Here is a tiny trained network, its code and every weight. The questions are about switching its units off for an input and a target symbol, where a switched-off unit gives its printed mean instead of its output.

import numpy as np


def w(rows, s, z=0):
    codes = np.array(rows[::2]) - 128.0
    scale = np.full(codes.shape[1], s)
    scale[-1] = z or s
    return codes * scale


def f(y):
    return y / 2 * (1 + np.tanh(0.7978845608 * (y + 0.044715 * y**3)))


def softmax(a):
    e = np.exp(a - a.max(-1, keepdims=True))
    return e / e.sum(-1, keepdims=True)


def log_softmax(a):
    a = a - a.max(-1, keepdims=True)
    return a - np.log(np.exp(a).sum(-1, keepdims=True))


def net(x, mask):
    ids = ['ΘΞΣΦαβδζμτψ'.index(c) for c in x.split()]
    T = len(ids)
    res = E[ids] + P[:T]
    r = res
    for j in range(2):
        rows = slice(3 * j, 3 * j + 3)
        q, k, v = (r @ M[0][rows].T for M in (Q, K, V))
        z = softmax(np.where(np.tri(T) > 0, q @ k.T / 3**0.5, -1e9)) @ v
        o = O[0][rows]
        res = res + np.where(mask[j], z, o[:, -1]) @ o[:, :-1]
    y = f(res @ A[0][:, :-1].T + A[0][:, -1])
    res = res + np.where(mask[2:18], y, B[0][:, -1]) @ B[0][:, :-1]
    return log_softmax(res[-1] @ U[:, :-1].T + U[:, -1])


Q, K, V, O, A, B = {}, {}, {}, {}, {}, {}
E = w([
[144,52,169],'Θ',
[150,86,127],'Ξ',
[144,116,75],'Σ',
[125,138,85],'Φ',
[150,109,100],'α',
[147,66,152],'β',
[147,59,156],'δ',
[148,66,149],'ζ',
[140,101,121],'μ',
[146,93,124],'τ',
[126,250,236],'ψ',
],0.012)
P = w([
[74,111,6],'0',
[10,1,184],'1',
[59,54,129],'2',
[106,80,110],'3',
[137,99,98],'4',
[164,112,100],'5',
[187,122,98],'6',
[206,127,109],'7',
[226,128,120],'8',
[239,140,113],'9',
[248,152,111],'10',
],0.0066)
Q[0] = w([
[158,135,124],'h0',
[175,122,148],'h0',
[142,116,137],'h0',
[127,143,100],'h1',
[108,181,188],'h1',
[142,4,56],'h1',
],0.019)
K[0] = w([
[76,157,156],'h0',
[76,198,131],'h0',
[134,144,139],'h0',
[136,224,163],'h1',
[49,39,36],'h1',
[253,157,196],'h1',
],0.013)
V[0] = w([
[105,69,123],'h0',
[151,106,89],'h0',
[105,246,214],'h0',
[186,189,213],'h1',
[123,82,113],'h1',
[172,84,118],'h1',
],0.013)
O[0] = w([
[145,118,188,192],'h0',
[144,66,153,151],'h0',
[83,245,13,3],'h0',
[2,128,148,129],'h1',
[143,112,110,137],'h1',
[130,50,151,131],'h1',
],0.0096,0.0041)
A[0] = w([
[181,146,138,200],'n0',
[122,147,84,135],'n1',
[128,151,116,164],'n2',
[87,177,195,124],'n3',
[134,138,161,229],'n4',
[129,159,121,254],'n5',
[105,47,43,119],'n6',
[141,123,6,108],'n7',
[91,96,120,122],'n8',
[159,144,117,60],'n9',
[176,182,177,77],'n10',
[137,199,173,147],'n11',
[137,169,72,17],'n12',
[108,128,178,171],'n13',
[112,224,45,179],'n14',
[111,119,142,160],'n15',
],0.014,0.0044)
B[0] = w([
[98,168,59,235],'n0',
[91,115,178,154],'n1',
[96,175,172,143],'n2',
[64,106,76,176],'n3',
[136,174,106,202],'n4',
[98,196,201,173],'n5',
[139,79,249,175],'n6',
[51,82,154,156],'n7',
[120,94,128,153],'n8',
[108,96,124,123],'n9',
[119,69,85,158],'n10',
[74,98,187,166],'n11',
[29,186,122,154],'n12',
[139,145,75,187],'n13',
[252,93,71,255],'n14',
[141,132,116,155],'n15',
],0.023,0.007)
U = w([
[118,116,115,17],'Θ',
[105,91,125,21],'Ξ',
[120,120,122,32],'Σ',
[120,150,138,120],'Φ',
[212,180,34,150],'α',
[110,124,143,94],'β',
[153,1,107,154],'δ',
[107,126,146,107],'ζ',
[112,184,165,253],'μ',
[109,171,166,231],'τ',
[13,31,82,128],'ψ',
],0.0081,0.0054)

Each question gives the input, a string of symbols that net reads in full, and the target symbol t.
The units are the heads (3 rows each of Q, K, V and O) and the neurons (one row each of A and B). Each row of codes is followed by its name. A weight is (code - 128) times the scale printed after its matrix; where a second scale follows, it is the last column's (O, A, B and U).
mask holds one flag per unit, heads first, then neurons. A switched-off unit (its flag False) gives its mean, the last column of its rows in O or B, instead of its output. The means were averaged over made-up inputs and are rounded, as every weight is.
A unit's drop is (log p(t) with every unit on - log p(t) with that unit switched off) / (log p(t) with every unit on - log p(t) with every unit switched off).
The circuit of an input: a set's keep is (log p(t) with only the set's units on - log p(t) with every unit switched off) / (log p(t) with every unit on - log p(t) with every unit switched off). Starting from the 12 units with the biggest drops (on a tie, the unit counted first), units are removed one at a time, each time the one whose removal leaves the highest keep (on an exact tie, the one counted first), for as long as the keep stays at least 0.8.
units of the circuit, in order: the units of the circuit, biggest drop first
top k neurons: the k neurons with the biggest drops, biggest first
drop of u: that unit's drop, to one decimal
input Φ μ ζ α ψ τ ζ, target ψ: top 2 neurons	[n14, n3]
input τ τ ψ Σ ψ ψ Ξ, target ψ: units of the circuit, in order	[h1]
input ψ Ξ μ, target ψ: top 3 neurons	[n14, n3, n8]
input Φ δ Φ Σ ψ Σ, target ψ: top 2 neurons	[n3, n14]
input ψ α α α ψ ψ δ, target ψ: top 4 neurons	[n7, n12, n3, n1]
input ζ α ζ ψ Θ, target ψ: units of the circuit, in order	[h1, n3]
input ψ μ τ Θ Φ Θ β Ξ ψ, target α: top 2 neurons	[n14, n0]
input δ μ α Θ μ μ Θ Φ τ Φ ψ, target ψ: top 2 neurons	[n10, n11]
input μ α Φ ψ ψ ψ ζ, target ψ: top 2 neurons	[n7, n12]
input Θ μ Ξ τ Φ ψ α Θ, target ψ: top 3 neurons	[n14, n3, n8]
input Ξ μ μ α ψ ψ ψ ψ ψ, target ψ: top 4 neurons	[n7, n12, n11, n1]
input ψ δ ψ, target α: units of the circuit, in order	[n14, h0]
input μ ψ α δ, target ψ: top 4 neurons	[n14, n3, n8, n5]
input μ Φ Φ, target α: top neuron	[n11]
input Φ Φ ψ α, target ψ: top 3 neurons	[n3, n8, n14]
input μ ψ β α, target ψ: top 4 neurons	[n14, n3, n8, n4]
input α Θ Θ α ψ τ, target ψ: drop of n14	0.3
input δ μ Φ μ τ ψ Ξ, target ψ: drop of n3	0.6
input Σ Φ ψ Σ, target ψ: drop of h1	1.8
input Ξ Φ ζ Φ α Ξ ψ β, target ψ: drop of n4	0.0
